Here is a tiny trained network, its code and every weight. The questions are about switching its units off for an input and a target symbol, where a switched-off unit gives its printed mean instead of its output.

import numpy as np


def w(rows, s, z=0):
    codes = np.array(rows[::2]) - 128.0
    scale = np.full(codes.shape[1], s)
    scale[-1] = z or s
    return codes * scale


def norm(h):
    return h / np.sqrt((h * h).mean(-1, keepdims=True) + 1e-5)


def f(y):
    return y / 2 * (1 + np.tanh(0.7978845608 * (y + 0.044715 * y**3)))


def softmax(a):
    e = np.exp(a - a.max(-1, keepdims=True))
    return e / e.sum(-1, keepdims=True)


def log_softmax(a):
    a = a - a.max(-1, keepdims=True)
    return a - np.log(np.exp(a).sum(-1, keepdims=True))


def net(x, mask):
    ids = ['δζθπσφ'.index(c) for c in x.split()]
    T = len(ids)
    res = E[ids] + P[:T]
    r = norm(res)
    for j in range(2):
        rows = slice(4 * j, 4 * j + 4)
        q, k, v = (r @ M[0][rows].T for M in (Q, K, V))
        z = softmax(np.where(np.tri(T) > 0, q @ k.T / 4**0.5, -1e9)) @ v
        o = O[0][rows]
        res = res + np.where(mask[j], z, o[:, -1]) @ o[:, :-1]
    y = f(norm(res) @ A[0][:, :-1].T + A[0][:, -1])
    res = res + np.where(mask[2:14], y, B[0][:, -1]) @ B[0][:, :-1]
    return log_softmax(norm(res)[-1] @ U[:, :-1].T + U[:, -1])


Q, K, V, O, A, B = {}, {}, {}, {}, {}, {}
E = w([
[214,106,83,100],'δ',
[139,100,110,2],'ζ',
[197,89,84,26],'θ',
[192,119,57,13],'π',
[150,56,34,47],'σ',
[106,62,97,29],'φ',
],0.0066)
P = w([
[108,130,133,144],'0',
[109,71,254,92],'1',
[141,149,147,156],'2',
[126,177,126,8],'3',
[172,51,74,103],'4',
[131,153,149,161],'5',
[127,175,129,8],'6',
[175,41,75,96],'7',
[122,156,145,164],'8',
[126,175,129,9],'9',
[208,35,80,64],'10',
[121,154,146,162],'11',
[121,176,131,14],'12',
],0.026)
Q[0] = w([
[192,35,134,172],'h1',
[125,139,95,98],'h1',
[116,222,142,254],'h1',
[104,80,195,150],'h1',
[128,167,254,136],'h2',
[83,37,112,183],'h2',
[85,188,155,189],'h2',
[30,180,113,84],'h2',
],0.023)
K[0] = w([
[183,185,102,232],'h1',
[90,151,166,111],'h1',
[175,52,135,125],'h1',
[124,108,73,175],'h1',
[201,74,102,50],'h2',
[153,149,220,146],'h2',
[154,20,157,137],'h2',
[6,72,126,65],'h2',
],0.023)
V[0] = w([
[88,171,117,128],'h1',
[55,110,250,127],'h1',
[159,88,138,178],'h1',
[93,114,107,186],'h1',
[57,194,52,146],'h2',
[174,140,125,128],'h2',
[179,17,107,193],'h2',
[91,84,87,181],'h2',
],0.014)
O[0] = w([
[165,167,131,108,91],'h1',
[194,151,204,11,8],'h1',
[63,119,146,115,70],'h1',
[76,162,119,78,3],'h1',
[58,99,115,192,76],'h2',
[163,165,134,132,156],'h2',
[189,91,231,102,175],'h2',
[122,55,188,177,98],'h2',
],0.012,0.0051)
A[0] = w([
[160,92,216,114,83],'n1',
[61,165,161,174,51],'n2',
[144,197,191,172,75],'n3',
[115,79,120,178,95],'n4',
[109,253,137,107,94],'n5',
[75,76,113,58,153],'n6',
[64,121,181,184,7],'n7',
[196,106,119,110,103],'n8',
[172,175,169,91,144],'n9',
[169,61,50,92,117],'n10',
[139,188,104,111,164],'n11',
[109,180,83,179,146],'n12',
],0.022,0.016)
B[0] = w([
[109,147,52,110,191],'n1',
[148,143,75,55,128],'n2',
[152,119,249,141,134],'n3',
[93,142,119,59,167],'n4',
[198,75,206,79,148],'n5',
[182,122,163,186,195],'n6',
[227,209,81,113,134],'n7',
[173,88,124,180,187],'n8',
[33,114,147,110,185],'n9',
[74,143,168,116,255],'n10',
[118,121,74,103,194],'n11',
[116,110,106,196,174],'n12',
],0.018,0.013)
U = w([
[187,173,178,172,247],'δ',
[5,79,154,101,13],'ζ',
[172,5,71,117,1],'θ',
[170,146,168,52,177],'π',
[83,182,85,189,174],'σ',
[177,203,74,84,234],'φ',
],0.012,0.0073)

Each question gives the input, a string of symbols that net reads in full, and the target symbol t.
The units are the heads (4 rows each of Q, K, V and O) and the neurons (one row each of A and B). Each row of codes is followed by its name. A weight is (code - 128) times the scale printed after its matrix; where a second scale follows, it is the last column's (O, A, B and U).
mask holds one flag per unit, heads first, then neurons. A switched-off unit (its flag False) gives its mean, the last column of its rows in O or B, instead of its output. The means were averaged over made-up inputs and are rounded, as every weight is.
A unit's drop is (log p(t) with every unit on - log p(t) with that unit switched off) / (log p(t) with every unit on - log p(t) with every unit switched off).
The circuit of an input: a set's keep is (log p(t) with only the set's units on - log p(t) with every unit switched off) / (log p(t) with every unit on - log p(t) with every unit switched off). Starting from the 12 units with the biggest drops (on a tie, the unit counted first), units are removed one at a time, each time the one whose removal leaves the highest keep (on an exact tie, the one counted first), for as long as the keep stays at least 0.8.
units of the circuit, in order: the units of the circuit, biggest drop first
most important unit: the unit with the biggest drop
k most important neurons: the k neurons with the biggest drops, biggest first
heads that matter: for each layer, one digit per head in row order, 1 if its drop is at least 0.15 and else 0, layers parted by /
input θ ζ ζ σ ζ, target φ: heads that matter	01
input π σ φ θ δ, target π: most important unit	h1
input θ δ φ θ σ ζ δ π, target φ: heads that matter	11
input σ π π θ θ, target σ: units of the circuit, in order	(h2, h1, n10)
input δ σ σ σ δ φ π θ, target π: heads that matter	10
input σ π ζ, target ζ: units of the circuit, in order	(h1, n9, n1)
input σ φ φ φ π θ δ φ σ φ σ θ θ, target θ: units of the circuit, in order	(h2, n1, h1)
input ζ θ π δ θ ζ θ π δ, target δ: units of the circuit, in order	(h2, n9, h1)
input ζ π θ π ζ θ, target θ: 3 most important neurons	(n10, n1, n6)
input φ σ φ ζ, target δ: units of the circuit, in order	(h2, n6)
input θ δ σ σ, target ζ: 2 most important neurons	(n10, n1)
input σ ζ θ σ φ φ θ φ σ φ π, target ζ: 3 most important neurons	(n10, n4, n8)
input π θ π σ, target σ: units of the circuit, in order	(h2, n12)
input σ ζ π π σ δ π φ σ θ φ, target ζ: most important unit	h2
input σ π θ σ, target θ: units of the circuit, in order	(h2, h1, n9)
input θ σ θ σ δ π φ, target ζ: units of the circuit, in order	(n9, h1, n8)
input ζ δ θ φ π σ ζ σ φ σ σ, target π: 2 most important neurons	(n10, n12)
input π σ φ φ, target σ: units of the circuit, in order	(h2, n6)
input π π π φ δ θ θ θ ζ ζ δ, target φ: units of the circuit, in order	(h2, h1)
input θ θ δ δ θ φ π π σ σ π θ δ, target ζ: most important unit	n9
